Below are the code and all the weights of a small trained network. Each question names an input and a class and asks about switching units off, where a switched-off unit gives its printed mean instead of its output.

import numpy as np


def w(rows, s, z=0):
    codes = np.array(rows[::2]) - 128.0
    scale = np.full(codes.shape[1], s)
    scale[-1] = z or s
    return codes * scale


def norm(h):
    return h / np.sqrt((h * h).mean(-1, keepdims=True) + 1e-5)


def f(y):
    return y / 2 * (1 + np.tanh(0.7978845608 * (y + 0.044715 * y**3)))


def log_softmax(a):
    a = a - a.max(-1, keepdims=True)
    return a - np.log(np.exp(a).sum(-1, keepdims=True))


def net(x, mask):
    res = np.array(x, float).reshape(1, 5) / 4 @ E
    u = 0
    for l in range(2):
        y = f(norm(res) @ A[l][:, :-1].T + A[l][:, -1])
        res = res + np.where(mask[u : u + 16], y, B[l][:, -1]) @ B[l][:, :-1]
        u += 16
    return log_softmax(norm(res)[-1] @ U[:, :-1].T + U[:, -1])


A, B = {}, {}
E = w([
[129,125,128,127,130,126,127,127],'x0',
[140,126,180,98,192,97,161,149],'x1',
[143,132,86,112,185,71,1,108],'x2',
[93,27,113,87,122,154,97,238],'x3',
[35,144,200,26,110,178,81,53],'x4',
],0.0071)
A[0] = w([
[111,131,82,110,168,57,65,130,57],'0.n1',
[63,128,167,62,119,176,88,58,59],'0.n2',
[68,99,175,161,71,173,228,142,88],'0.n3',
[141,141,182,150,81,155,185,157,38],'0.n4',
[68,139,12,178,28,186,90,96,2],'0.n5',
[101,157,187,76,254,74,198,187,84],'0.n6',
[112,140,69,112,155,47,25,116,156],'0.n7',
[197,134,63,197,128,101,166,190,145],'0.n8',
[93,76,83,97,102,157,93,235,133],'0.n9',
[125,122,213,74,241,48,190,177,100],'0.n10',
[132,119,175,168,86,175,203,152,63],'0.n11',
[134,116,120,117,174,79,52,124,40],'0.n12',
[99,95,24,195,9,193,80,85,60],'0.n13',
[170,235,137,149,125,92,144,55,140],'0.n14',
[116,162,211,95,246,74,171,181,59],'0.n15',
[121,50,130,49,149,141,123,232,9],'0.n16',
],0.0056,0.0057)
B[0] = w([
[143,151,105,97,144,169,164,139,153],'0.n1',
[153,128,234,120,142,71,148,203,186],'0.n2',
[167,160,97,72,167,194,151,135,201],'0.n3',
[125,150,59,85,141,142,137,125,129],'0.n4',
[175,90,107,131,64,116,84,101,134],'0.n5',
[180,110,103,148,36,163,81,87,174],'0.n6',
[160,145,131,87,147,200,182,152,253],'0.n7',
[113,146,253,77,129,113,117,157,254],'0.n8',
[116,117,144,203,185,124,153,26,219],'0.n9',
[171,122,105,158,29,192,70,78,193],'0.n10',
[143,150,70,68,155,149,143,130,158],'0.n11',
[122,163,87,108,128,180,165,145,142],'0.n12',
[222,97,143,128,46,148,85,89,164],'0.n13',
[90,29,131,172,181,146,134,99,234],'0.n14',
[166,129,84,167,26,177,74,88,158],'0.n15',
[82,74,116,183,148,152,134,56,155],'0.n16',
],0.0078,0.0041)
A[1] = w([
[127,208,30,69,140,167,174,168,79],'1.n1',
[127,209,116,163,145,69,146,58,41],'1.n2',
[56,156,142,84,89,113,113,134,26],'1.n3',
[180,130,89,166,116,108,143,168,101],'1.n4',
[75,123,165,129,164,154,111,102,172],'1.n5',
[1,183,152,80,80,117,99,121,39],'1.n6',
[140,158,63,105,167,88,63,161,89],'1.n7',
[173,125,83,130,9,110,76,118,46],'1.n8',
[91,166,206,131,119,42,125,209,88],'1.n9',
[153,155,113,197,127,70,141,214,60],'1.n10',
[57,102,88,206,161,110,155,65,99],'1.n11',
[133,212,21,70,183,143,106,167,1],'1.n12',
[155,144,98,172,115,42,150,202,70],'1.n13',
[73,39,90,114,120,141,92,211,104],'1.n14',
[142,152,98,88,183,93,20,106,129],'1.n15',
[161,106,203,90,119,159,139,108,201],'1.n16',
],0.0092,0.0051)
B[1] = w([
[150,132,92,118,178,183,136,157,158],'1.n1',
[52,27,138,161,71,129,172,108,137],'1.n2',
[149,126,159,112,111,99,114,146,126],'1.n3',
[115,118,154,59,85,145,108,98,146],'1.n4',
[168,113,108,146,153,104,140,159,191],'1.n5',
[170,101,191,75,120,92,120,186,149],'1.n6',
[105,142,137,88,97,170,218,175,135],'1.n7',
[192,182,122,161,110,129,67,87,162],'1.n8',
[158,128,113,117,202,144,93,142,150],'1.n9',
[127,118,188,47,136,98,86,125,148],'1.n10',
[126,46,109,147,207,149,104,143,155],'1.n11',
[175,136,108,123,178,190,141,180,145],'1.n12',
[119,117,194,60,131,121,83,134,142],'1.n13',
[103,130,155,186,98,98,191,6,145],'1.n14',
[146,123,120,131,68,173,227,148,168],'1.n15',
[150,133,78,145,141,89,90,157,254],'1.n16',
],0.011,0.0081)
U = w([
[125,120,189,82,133,86,104,157,122],'0',
[72,85,132,180,151,113,160,79,120],'1',
[146,125,112,134,149,131,109,137,251],'2',
[133,157,98,102,117,172,184,151,103],'3',
[158,129,128,133,64,139,92,97,91],'4',
[105,172,61,162,171,107,73,156,43],'5',
[6,180,99,134,109,95,110,146,49],'6',
[4,194,102,136,114,92,114,142,53],'7',
],0.021,0.013)

Each question gives the input, the list of numbers given to net, and the class t.
The units are the neurons (one row each of A and B). Each row of codes is followed by its name. A weight is (code - 128) times the scale printed after its matrix; where a second scale follows, it is the last column's (A, B and U).
mask holds one flag per neuron, layer by layer. A switched-off neuron (its flag False) gives its mean, the last column of its row in B, instead of its output. The means were averaged over made-up inputs and are rounded, as every weight is.
A unit's drop is (log p(t) with every unit on - log p(t) with that unit switched off) / (log p(t) with every unit on - log p(t) with every unit switched off).
The circuit of an input: a set's keep is (log p(t) with only the set's units on - log p(t) with every unit switched off) / (log p(t) with every unit on - log p(t) with every unit switched off). Starting from the 12 units with the biggest drops (on a tie, the unit counted first), units are removed one at a time, each time the one whose removal leaves the highest keep (on an exact tie, the one counted first), for as long as the keep stays at least 0.8.
units of the circuit, in order: the units of the circuit, biggest drop first
top k neurons: the k neurons with the biggest drops, biggest first
top k neurons in layer l: the k neurons of layer l with the biggest drops, biggest first
drop when u is switched off: that unit's drop, to one decimal
input [-1,4,0,4,0], class 1: units of the circuit, in order => [0.n16]
input [3,-8,-7,3,-7], class 4: top 4 neurons in layer 0 => [0.n13, 0.n2, 0.n7, 0.n5]
input [1,6,7,6,-3], class 3: units of the circuit, in order => [1.n15, 1.n7]
input [3,7,-1,-6,4], class 4: top 3 neurons => [0.n10, 0.n6, 0.n15]
input [-1,0,7,-6,-4], class 3: units of the circuit, in order => [1.n15, 1.n7]
input [1,2,-1,5,4], class 1: top 3 neurons => [0.n16, 0.n8, 1.n14]
input [4,-4,6,5,6], class 0: units of the circuit, in order => [1.n6, 0.n2]
input [-5,7,-2,8,6], class 1: top 3 neurons => [1.n14, 0.n8, 0.n16]
input [-5,0,8,-1,7], class 3: top 2 neurons => [1.n15, 0.n8]
input [2,-7,-6,7,-6], class 1: top 2 neurons in layer 1 => [1.n14, 1.n8]
input [-3,5,-5,-6,-3], class 1: top 3 neurons => [0.n7, 0.n14, 1.n2]
input [4,-2,8,3,-7], class 3: top 2 neurons in layer 1 => [1.n7, 1.n15]
input [-4,0,0,8,6], class 1: top 2 neurons => [1.n14, 0.n8]
input [-8,4,3,8,-8], class 0: units of the circuit, in order => [1.n10, 1.n13]
input [3,2,7,-5,4], class 3: top 3 neurons => [1.n15, 0.n9, 0.n8]
input [5,-7,-6,7,-2], class 1: units of the circuit, in order => [1.n14]
input [-5,-2,-3,4,-5], class 0: top 2 neurons => [0.n14, 1.n10]
input [-6,3,8,7,5], class 3: top 2 neurons => [1.n15, 0.n14]
input [-3,-6,7,-8,-6], class 1: top 2 neurons => [0.n14, 1.n2]
input [4,3,-4,-1,-5], class 0: top neuron => [0.n7]
input [-3,7,-6,6,-3], class 4: top 2 neurons => [0.n10, 0.n6]
input [5,-3,4,8,-2], class 1: drop when 1.n14 is switched off => 0.1
input [-7,8,3,-3,1], class 4: drop when 1.n2 is switched off => 0.0
input [5,0,7,-5,-3], class 3: drop when 0.n9 is switched off => 0.2
input [4,8,7,-1,-7], class 4: drop when 0.n15 is switched off => 0.5
